Below is a small trained network, with its code and all its weights. Each question gives an input and a target symbol and asks what happens when units are switched off, that is, made to give their printed mean instead of their output.

import numpy as np


def w(rows, s, z=0):
    codes = np.array(rows[::2]) - 128.0
    scale = np.full(codes.shape[1], s)
    scale[-1] = z or s
    return codes * scale


def norm(h):
    return h / np.sqrt((h * h).mean(-1, keepdims=True) + 1e-5)


def f(y):
    return y / 2 * (1 + np.tanh(0.7978845608 * (y + 0.044715 * y**3)))


def softmax(a):
    e = np.exp(a - a.max(-1, keepdims=True))
    return e / e.sum(-1, keepdims=True)


def log_softmax(a):
    a = a - a.max(-1, keepdims=True)
    return a - np.log(np.exp(a).sum(-1, keepdims=True))


def net(x, mask):
    ids = ['ΠΨαβζηλτφ'.index(c) for c in x.split()]
    T = len(ids)
    res = E[ids] + P[:T]
    u = 0
    for l in range(2):
        q, k, v = (norm(res) @ M[l].T for M in (Q, K, V))
        z = softmax(np.where(np.tri(T) > 0, q @ k.T / 3**0.5, -1e9)) @ v
        res = res + np.where(mask[u], z, O[l][:, -1]) @ O[l][:, :-1]
        u += 1
        y = f(norm(res) @ A[l][:, :-1].T + A[l][:, -1])
        res = res + np.where(mask[u : u + 8], y, B[l][:, -1]) @ B[l][:, :-1]
        u += 8
    return log_softmax(norm(res)[-1] @ U[:, :-1].T + U[:, -1])


Q, K, V, O, A, B = {}, {}, {}, {}, {}, {}
E = w([
[95,107,126,122],'Π',
[66,173,114,171],'Ψ',
[92,147,119,165],'α',
[109,61,174,163],'β',
[145,145,79,255],'ζ',
[119,156,103,165],'η',
[165,103,110,155],'λ',
[147,78,96,89],'τ',
[150,147,81,93],'φ',
],0.023)
P = w([
[35,101,130,190],'0',
[92,34,101,213],'1',
[106,19,47,192],'2',
[107,4,42,145],'3',
[124,41,81,158],'4',
[130,44,73,126],'5',
[130,80,71,139],'6',
[140,92,64,115],'7',
[126,70,69,130],'8',
[121,50,73,121],'9',
],0.0036)
Q[0] = w([
[163,38,30,131],'0.h1',
[170,123,143,123],'0.h1',
[3,36,40,146],'0.h1',
],0.0076)
K[0] = w([
[157,191,57,58],'0.h1',
[155,89,254,184],'0.h1',
[249,152,89,85],'0.h1',
],0.0071)
V[0] = w([
[2,247,247,78],'0.h1',
[101,250,181,231],'0.h1',
[10,38,174,152],'0.h1',
],0.0055)
O[0] = w([
[52,137,241,79,2],'0.h1',
[164,80,43,159,92],'0.h1',
[93,10,65,99,176],'0.h1',
],0.011,0.0072)
A[0] = w([
[78,93,63,78,222],'0.n1',
[132,51,105,253,189],'0.n2',
[196,137,122,48,227],'0.n3',
[195,108,62,46,191],'0.n4',
[13,121,110,181,249],'0.n5',
[214,46,150,117,107],'0.n6',
[252,132,65,147,253],'0.n7',
[136,120,74,164,44],'0.n8',
],0.011,0.0024)
B[0] = w([
[160,96,152,102,169],'0.n1',
[160,132,92,108,249],'0.n2',
[115,139,246,153,131],'0.n3',
[57,106,139,181,161],'0.n4',
[136,167,127,70,174],'0.n5',
[74,162,89,163,163],'0.n6',
[52,129,179,121,209],'0.n7',
[77,154,97,124,165],'0.n8',
],0.011,0.016)
Q[1] = w([
[144,119,2,96],'1.h1',
[137,197,72,108],'1.h1',
[116,189,225,64],'1.h1',
],0.0079)
K[1] = w([
[1,99,153,44],'1.h1',
[60,146,123,157],'1.h1',
[155,130,39,112],'1.h1',
],0.0081)
V[1] = w([
[180,108,49,85],'1.h1',
[1,56,81,157],'1.h1',
[138,71,127,121],'1.h1',
],0.0073)
O[1] = w([
[130,202,79,117,154],'1.h1',
[172,123,190,37,244],'1.h1',
[171,113,106,254,148],'1.h1',
],0.0074,0.011)
A[1] = w([
[173,129,94,157,106],'1.n1',
[141,48,106,156,163],'1.n2',
[120,248,243,143,118],'1.n3',
[248,222,103,160,121],'1.n4',
[162,135,175,59,251],'1.n5',
[193,170,46,130,198],'1.n6',
[97,78,184,87,252],'1.n7',
[139,70,120,173,163],'1.n8',
],0.012,0.0029)
B[1] = w([
[121,124,159,177,148],'1.n1',
[124,221,124,152,255],'1.n2',
[209,255,104,106,164],'1.n3',
[184,165,151,179,144],'1.n4',
[109,165,197,167,158],'1.n5',
[106,56,178,151,246],'1.n6',
[252,109,174,178,208],'1.n7',
[123,249,90,67,197],'1.n8',
],0.0098,0.0058)
U = w([
[188,57,190,88,91],'Π',
[120,143,160,27,2],'Ψ',
[142,99,141,81,21],'α',
[247,118,64,48,122],'β',
[170,99,85,192,105],'ζ',
[110,96,86,90,176],'η',
[65,167,73,151,161],'λ',
[130,63,199,174,143],'τ',
[160,205,187,142,208],'φ',
],0.011,0.0037)

Each question gives the input, a string of symbols that net reads in full, and the target symbol t.
The units are the heads (3 rows each of Q, K, V and O) and the neurons (one row each of A and B). Each row of codes is followed by its name. A weight is (code - 128) times the scale printed after its matrix; where a second scale follows, it is the last column's (O, A, B and U).
mask holds one flag per unit, layer by layer, with each layer's heads first. A switched-off unit (its flag False) gives its mean, the last column of its rows in O or B, instead of its output. The means were averaged over made-up inputs and are rounded, as every weight is.
A unit's drop is (log p(t) with every unit on - log p(t) with that unit switched off) / (log p(t) with every unit on - log p(t) with every unit switched off).
The circuit of an input: a set's keep is (log p(t) with only the set's units on - log p(t) with every unit switched off) / (log p(t) with every unit on - log p(t) with every unit switched off). Starting from the 12 units with the biggest drops (on a tie, the unit counted first), units are removed one at a time, each time the one whose removal leaves the highest keep (on an exact tie, the one counted first), for as long as the keep stays at least 0.8.
units of the circuit, in order: the units of the circuit, biggest drop first
unit that matters most: the unit with the biggest drop
k most important neurons: the k neurons with the biggest drops, biggest first
k most important neurons of layer l: the k neurons of layer l with the biggest drops, biggest first
drop when u is switched off: that unit's drop, to one decimal
input β η η Ψ, target η: most important neuron of layer 1 : (1.n7)
input β φ ζ η β Π η τ, target φ: units of the circuit, in order : (0.h1 0.n3)
input ζ φ η, target φ: 3 most important neurons : (0.n4 1.n3 0.n6)
input β β α, target β: 2 most important neurons : (0.n6 0.n1)
input η β β Π, target β: units of the circuit, in order : (0.n1 1.n7)
input Π β β β Π, target β: units of the circuit, in order : (0.n7 0.h1 1.n7)
input β ζ Π ζ τ η Π β Ψ, target Ψ: 3 most important neurons of layer 0 : (0.n5 0.n4 0.n6)
input α Ψ λ λ η Π φ β, target φ: 3 most important neurons : (0.n7 1.n2 0.n4)
input τ β β φ β β Π η η β, target φ: 2 most important neurons of layer 1 : (1.n2 1.n5)
input β λ α β, target λ: units of the circuit, in order : (0.n6 1.n8)
input ζ Π φ Ψ, target φ: 2 most important neurons of layer 0 : (0.n4 0.n7)
input β α ζ β φ β λ, target φ: 2 most important neurons of layer 0 : (0.n3 0.n7)
input β Π ζ β Ψ Ψ, target β: 3 most important neurons of layer 0 : (0.n7 0.n5 0.n4)
input Π Ψ φ Π λ, target φ: 3 most important neurons : (0.n7 1.n3 0.n3)
input Π Ψ η β φ Ψ, target φ: 2 most important neurons : (1.n4 0.n7)
input Ψ β Ψ λ Π Ψ τ β β Ψ, target Ψ: 3 most important neurons of layer 0 : (0.n5 0.n6 0.n4)
input Π τ λ Π β Π β Π, target Π: unit that matters most : 1.n7
input β β τ α ζ η ζ φ β α, target φ: 2 most important neurons of layer 0 : (0.n4 0.n6)
input Π τ Ψ β β β α Π, target Π: drop when 1.n5 is switched off : 0.1
input λ λ Π β ζ Π β λ λ, target λ: unit that matters most : 0.n7
input α Π φ η, target φ: drop when 0.h1 is switched off : 3.0
input η β Π ζ β Π β, target β: drop when 0.h1 is switched off : 0.3
input Π Π Ψ Ψ η, target η: 2 most important neurons of layer 1 : (1.n7 1.n6)
